In the rows, zero is written as 128.
Each row of numbers belongs to one of the elements below and depends on some of the facts about them. Some rows are named. Which element is each other row?

Some elements and their rows:
[157  97 114 128 166 110 162 133 168  99 112 101 186  95 106  92 135 117
 102 112 102 152 169 139 155 159 109 137 137 129] -> bagris
[191 180 168 102 231  78 126 112  99  82 211 143 112 142 192 205 170  86
 104 142 215  98 151 147  89 150  98 141 146 105] -> neflok
[ 60 165 125 163  78 116 144  86 125 140 108 117  95 137 111 141 138 161
 191 162  96 150 126 152 112 161 110 130 144 107] -> flasto
[117 139  99 103 146 121  96 118 140 193  89 123 109 164 107 110 103 156
 153 140  96 104 155  82 118 116 110 116 101 146] -> foziko
[ 95  93 118  90 144  98 136 139 166 158  91  76 143 176 103 107 127 146
 104 158  83 147 159 116 130 144  80 116 138 130] -> gastir
[ 90 124 133 122 112 123 125 150 120 150 116 108  98 151 148 131 116 142
 128 134 111 126 112 111 120 147 125 124 130 121] -> mustan
[156 137 131 142 151 111 141 132 126 109 128 135 136  94 150 118 121 110
 130 105 131 127 132 140 141 142 142 137 128 115] -> seklun
[ 86 152 152 109 144 129 114 143 132 133 124  94 102 176 189 168 124 152
 129 121 136 117 120 101 134 171 133 121 145 139] -> droplol
[ 73  76 195 122  98 141  76  83 128  84 105 149 124 159 147 150 107 126
 113 180 136 132  74  96 131 109  92 146  77 148] -> grubu
[ 64 152 129 155  71 144 134  67 111 130 138 126 110 149  82 162 162 156
 171 177 132 152 123 153  91 134 107 127 138 125] -> fuzi
[ 95 117  98 110  67 167  76 181 148 116 159 156  88 145 146 139 154 123
 121 161 114 134 131 124 119  69 103 113 155 138] -> nufa
[ 89 125 135 122 114 128 125 146 112 152 114  99 100 153 153 134 111 141
 122 128 114 127 106 106 119 147 131 124 126 123] -> tosudi
[ 87 125 125 121 110 127 123 147 120 152 114 108 100 153 149 129 113 140
 128 136 108 129 108 109 122 144 126 118 127 124] -> subok
[118 122 159 150 136 145 162 130  79 122 112 152 171  85 131 123 201 145
  99  66 199 165 149 150 139  85 163  72 105 195] -> steskorom
[108 121 103  95 146 105 111 124 152 177  90 105 122 171  98 104 113 151
 131 150  89 122 165  94 121 126  93 117 116 139] -> fomen
[ 52 123 167 160  67 137 106  36 130  92 116 146 115 150 101 158 140 145
 172 202 121 152 100 143 117 123  85 147 111 133] -> kezik
[ 72 107 198 113 132 173  78  95 152  88 123 112 129 180 185 189 120 149
 114 141 157 119  94  83 145 150 111 143 108 172] -> skeni

There are 3 kinds of fact about the elements: β, ζ, μ.
β: points at; ζ: refers to; μ: uses
β(skeni, madrol); β(kedefir, sastegrom); β(flasto, mastun); β(plesan, zozem); β(zadri, fleflofles)
β(fluvas, drafem); β(sastegrom, gruflos); β(foziko, megel); β(teve, klesa); β(bodis, soza)
β(tunume, vemula); β(subok, gropas); β(brigraklo, zabe); β(mafi, trolefes); β(gitaplu, linan)
β(troplasak, mezor); β(batak, drurul); β(gebus, vupon); β(mezim, raskel); β(drisom, zegul)
β(skofles, skisasim); β(tizufer, troplasak); β(bagris, gafli); β(mifol, gares); β(maviplem, flatri)
β(kopuplu, rakle); β(nesos, plesan); β(lodror, teve); β(vemula, plopli); β(gastir, nesos)
β(rinir, rafer); β(droplol, neflok); β(gropas, brupak); β(bosis, zozus); β(seklun, subok)
β(fluskefas, rusil); β(vasa, skalim); β(fleflofles, klukli); β(gadrul, dritemi); β(zabe, klezen)
β(zozem, drevik); β(bralo, mezim); β(megel, gebus); β(zozus, mifol); β(klugrani, klafa)
β(tumas, nilom); β(votur, kozotrul); β(skalim, drobrom); β(pagrus, tosudi); β(gifa, todek)
β(ritabros, mufaven); β(flatri, lutrar); β(mufaven, flomutu); β(skiflar, skabri); β(pladris, skestul)
β(nufa, tovor); β(linan, taki); β(futes, rubo); β(rakle, skofles); β(todek, fluvas)
β(grelum, steskorom); β(plize, kleklor); β(tosudi, zozok); β(neflok, biperek); β(tretan, kezik)
β(brupak, kluruk); β(bagral, brukek); β(rubo, kedefir); β(rifan, bosis); β(raskel, dapon)
β(remos, pladris); β(fuzi, ritabros); β(keklivuk, silim); β(kozotrul, plefo); β(rusil, tistol)
β(griklanam, nitol); β(plefo, grini); β(drevik, bara); β(kluruk, mustan); β(dukim, mafi)
β(ploskos, bagral); β(boster, grubu); β(flomutu, bromem); β(bedro, dogu); β(nilom, skiflar)
β(gufusa, tretan); β(bruro, skeni); β(biperek, bruro); β(grofir, dukim); β(drurul, gufusa)
β(zimafas, boplu); β(mastun, fuzi); β(steskorom, brigraklo); β(bara, bagris); β(drafem, moplos)
β(skestul, gezus); β(vupon, fomen); β(gusik, votur); β(golos, rifan); β(boplu, foziko)
β(tistol, bagabrak); β(klezen, pagrus); β(makaruk, lodror); β(taki, tumas); β(skabri, zimafas)
β(tuklestin, menuk); β(kezik, flasto); β(fomen, gadrul); β(gezus, zadri); β(klesa, gastir)
β(mezor, bedro); β(plopli, gitaplu); β(madrol, ploskos); β(bagabrak, nufa); β(zuber, plize)
β(menuk, griklanam); β(grubu, futes); β(tovor, remos); β(dritemi, makaruk); β(skisasim, gifa)
β(bromem, sasir); β(muflum, klugrani); ζ(kedefir, gropas); ζ(zadri, bodis); ζ(zadri, rifan)
ζ(zadri, tosudi); ζ(zadri, gastir); ζ(sastegrom, moplos); ζ(teve, todek); ζ(teve, mezor)
ζ(bodis, keklivuk); ζ(bodis, dogu); ζ(brigraklo, gastir); ζ(brigraklo, bagabrak); ζ(gitaplu, trila)
ζ(gitaplu, troplasak); ζ(zozok, zadri); ζ(batak, bralo); ζ(gebus, skabri); ζ(gebus, drafem)
ζ(mezim, klobi); ζ(drisom, nesos); ζ(drisom, tuklestin); ζ(skofles, mifol); ζ(skofles, dogu)
ζ(tizufer, batak); ζ(bagris, skofles); ζ(mifol, droplol); ζ(mifol, muflum); ζ(maviplem, bralo)
ζ(nesos, plopli); ζ(nesos, muflum); ζ(kleklor, ploskos); ζ(dapon, megel); ζ(dapon, keklivuk)
ζ(dapon, skofles); ζ(vemula, gifa); ζ(vemula, dogu); ζ(rinir, klesa); ζ(gropas, drafem)
ζ(gropas, skisasim); ζ(gropas, muflum); ζ(bosis, lodror); ζ(seklun, mufaven); ζ(fleflofles, remos)
ζ(gadrul, nesos); ζ(gadrul, vemula); ζ(gadrul, skisasim); ζ(zozem, mastun); ζ(bralo, vemula)
ζ(tumas, zozok); ζ(votur, klesa); ζ(skalim, bagral); ζ(skalim, flatri); ζ(skalim, bagris)
ζ(pagrus, maviplem); ζ(pagrus, troplasak); ζ(flatri, plopli); ζ(mufaven, neflok); ζ(pladris, skeni)
ζ(todek, neflok); ζ(rafer, todek); ζ(rafer, skisasim); ζ(rafer, nitol); ζ(plize, rifan)
ζ(neflok, mafi); ζ(neflok, droplol); ζ(tretan, nesos); ζ(tretan, klesa); ζ(tretan, plefo)
ζ(tretan, bagris); ζ(brupak, troplasak); ζ(bagral, gadrul); ζ(bipar, teve); ζ(keklivuk, menuk)
ζ(keklivuk, neflok); ζ(rusil, todek); ζ(rusil, skofles); ζ(griklanam, skeni); ζ(griklanam, gitaplu)
ζ(trila, menuk); ζ(trila, neflok); ζ(brukek, rinir); ζ(brukek, grini); ζ(brukek, droplol)
ζ(ploskos, gitaplu); ζ(klobi, nesos); ζ(klobi, gufusa); ζ(flomutu, flatri); ζ(bedro, tuklestin)
ζ(nilom, troplasak); ζ(zegul, skabri); ζ(zimafas, brigraklo); ζ(mastun, drafem); ζ(steskorom, mezim)
ζ(bara, fluskefas); ζ(drafem, mafi); ζ(drafem, lodror); ζ(skestul, vemula); ζ(grini, skeni)
ζ(grini, bagris); ζ(grini, skalim); ζ(grini, zegul); ζ(grini, tretan); ζ(klezen, skabri)
ζ(skabri, lodror); ζ(tuklestin, nesos); ζ(tuklestin, klezen); ζ(klesa, nesos); ζ(klesa, klezen)
ζ(klesa, neflok); ζ(plopli, neflok); ζ(madrol, remos); ζ(madrol, trila); ζ(zuber, bipar)
ζ(zuber, todek); ζ(menuk, mafi); ζ(dritemi, ploskos); ζ(dogu, menuk); ζ(skisasim, mafi)
ζ(muflum, menuk); μ(skeni, kozotrul); μ(klukli, fuzi); μ(sastegrom, favo); μ(teve, kedefir)
μ(pati, rakle); μ(gruflos, votur); μ(tedigre, silim); μ(gitaplu, todek); μ(troplasak, gitaplu)
μ(skofles, tistol); μ(gafli, tumas); μ(klafa, bipar); μ(favo, bromem); μ(kopuplu, kezik)
μ(zabe, taki); μ(zozem, boplu); μ(sasir, bruro); μ(megel, trila); μ(klugrani, batak)
μ(tumas, robrus); μ(votur, steskorom); μ(nufa, gropas); μ(rakle, klukli); μ(neflok, maviplem)
μ(nitol, drobrom); μ(lutrar, klafa); μ(bagral, ploskos); μ(rubo, troplasak); μ(silim, grofir)
μ(drobrom, biperek); μ(fuzi, klesa); μ(drevik, muflum); μ(trila, bagral); μ(brukek, neflok)
μ(kluruk, sastegrom); μ(dukim, nilom); μ(ploskos, dritemi); μ(klobi, zozok); μ(robrus, mezim)
μ(nilom, gezus); μ(soza, tuklestin); μ(bruro, dukim); μ(biperek, gafli); μ(zegul, skiflar)
μ(steskorom, tedigre); μ(tistol, sasir); μ(klezen, soza); μ(tuklestin, brukek); μ(kezik, grubu)
μ(gezus, klobi); μ(plopli, skeni); μ(bagabrak, plopli); μ(zuber, klugrani); μ(grubu, bagabrak)
μ(bromem, zabe)

Name these rows:
No name comes twice in this set of rows, the named rows included.
[ 64 123 142 126  97 148 133 136  87 155 104 127 126 151 130 138 180 168
 111 119 164 158 131 120 115  86 129  74 118 176] : silim
[158 128 139 148 141 128 149 139 129 112 127 123 144  88 143 117 118 112
 121  97 129 127 124 130 145 159 153 141 125 121] : brigraklo
[189 173 117 135 178  45 142 112  82  84 134 159 138 109 201 131 156 105
 112 142 128 126 155 143 118 136 127 127 127  99] : keklivuk
[168 130 133 147 142 133 152 134 132 109 128 124 148  93 143 116 125 114
 115  85 119 127 114 129 153 153 155 142 130 119] : zozok
[ 72  77 162 115  57 159  30 131 171  56 120 192  96 141 167 135 125 103
 118 202 112 135 100 104 150  61  69 137  99 155] : bagabrak
[203 190 168 140 145  41 156 126 112 119 136 183 122 132 169 127 158 110
  82 146 128 108 152 140 142 145 153 137 139 108] : menuk
[100 114 121  87  89 144  91 127 125 104 171  84 179 212 165 193  84 194
 137 159 192 105 134 121 117 165 194 118 165 169] : biperek
[166 108 108 114 195 112 137 119 179 132 106 115 176  88  81  90 107 113
 147  97 121 130 177 137 153 127 111 135 116 139] : gadrul
[107 147 119 167 143 125 157  84 141  92 128 120 138  54  97 126 114 114
 235 103 137 152 135 206 139 142 113 139 138 102] : tretan
[101 110 121 125  93 173 116 116 109 131 139 113 131 157 121 147 145 147
  99 149 134 138 109 101 103 122 126 125 122 146] : troplasak
[145 128 163 133 169 178 128 114 146  82 169 119 165 112 141 173 148 128
 114  85 197 120 136 126 140 150 143 143 133 165] : bagral
[151 131 121 139 165 114 141 136 126  97 134 126 146  80 149 119 117 105
 150  98 137 134 131 148 139 134 132 132 124 114] : flatri

The same elements again, as new rows of numbers:
Known rows:
[132 138 109 109 106 130 129 140 152 131 142  90 152 140 148  45 118 143
 126  74 152 142 163  97 146 131  85 126 177 154] -> lodror
[199 148  94 141 129 107 150 178 111 141 139 147 158 133 152  99 113 146
 123 144 142 122 129  45 107  99  98 130 161 162] -> grubu
[172 132 106 123  95 124 137 156 127 121 138 102 164 114 143  79 116 133
 122  90 132 126 160  87 107  88  98 110 162 154] -> mezor
[173 140 122 117  99  83 147 163 107 117 131 144 167 158 133  96 117 156
 117 146 135 111 158  84 120 112  67 120 181 157] -> moplos
[183 143  94 138  80 126 128 138 129 129 126  49 148 132 129  57 119 136
 128  78 134 133 137 113 101  92  74 114 164 178] -> megel
[166 136  74 101 141 112 134 136 122  58 113  96 192 144  90  83 111 124
 134 179 119 117 113  80  93  65  78 123 183 172] -> bagabrak
[164 122 128 138  97 120 152 140 131 143 143 125 145 118 151  88 122 138
 133 126 102 135 153  97  89  74 111 133 178 141] -> steskorom
[172 130 103 131  75 140 132 153 122 139 138  79 154  90 145  73 125 128
 125  71 111 135 149 101  98  75 100 107 156 161] -> plopli
[189 130  70 114 132 116 133 137 130  80 143  76 166 160  95  87 115 123
 132 137 107 116 141 112  93  76  69 126 157 194] -> tosudi
[173 114 142 132  78 140 144 159 146 154 134  66 150 105 133 107 125 146
 135  93  96 162 136 104  94  78  77 137 217 150] -> kedefir
[177 127 128 138  93 120 139 160 153 146 141 117 147 118 126 104 121 152
 129  98 137 137 146 102 124  92  77 117 172 160] -> bipar
[183 127  96 130 107 111 154 165 125 124 126 105 133 154 164 116  94 150
 119 146 101 113 159  52 110  87  81 131 164 148] -> fuzi
[176 123 108 135  93 142 148 156 145 139 145  70 147  92 166  96 101 117
 124  75 102 127 181  65 110  63  95 126 156 135] -> mastun
[158 119 143 130 113 132 150 158 149 137 157  87 175  89 154  73 128 124
 136  67 142 143 170  86 123  98 143 122 171 153] -> klesa
[198 135 138 147 119  90 159 160 108 136 122 162 163 145 148 112 112 155
 127 154 126 119 153  74  91  89  94 124 158 152] -> sastegrom
[169 138 122 129  96  81 149 157 110 126 118 157 160 149 133  92 115 146
 121 163 133 101 165  90 116 105  93 121 170 156] -> robrus
[179 138 121 137 107  82 151 167 126 129 136 144 155 150 134 102 116 152
 122 158 123 109 151  89 114 104  71 125 169 156] -> mustan

Rows to name:
No name comes twice in this set of rows, the named rows included.
[151 128 120 117 114 141 138 151 157 126 153  65 165 106 156  60 125 127
 132  57 146 140 169  93 131 108 111 123 171 158] : nesos
[208 127  86 156 120 108 142 133 109 106 110  99 161 138  97  96 111 109
 132 159 108 114 135 105  47  49 127 123 120 191] : tumas
[188 130  75 134 164 121 140 129 150 114 137 103 166 132  94 110 123 124
 146 165  99 131 109 100  83  47 100 132 147 182] : zadri
[163 139  88 108  98 123 137 154 120 113 111 131 199 104 132  67 112 151
 133 100 135 117 148  70 130  69  87  89 186 154] : remos
[157 122 130 128  61 126 133 148 179 128 110  72 177 115 118  61 105 136
 130  64 133 128 172 108 136  75  83  92 180 161] : muflum
[188 125  93 135 109 125 144 140 150 121 139  76 159 115 118  94 124 129
 138 103 112 131 150 121  92  59  96 123 162 179] : bodis
[208 128  98 154 124  97 138 138  92 104 109  90 156 152  99 106 114 120
 135 180 116 121 122 104  48  68 118 130 141 193] : zimafas
[156 132 130 131  44 119 126 139 107 138 100  90 143 129 133  52 114 132
 120  93 125 139 156 109  91  98 100 123 172 148] : skabri

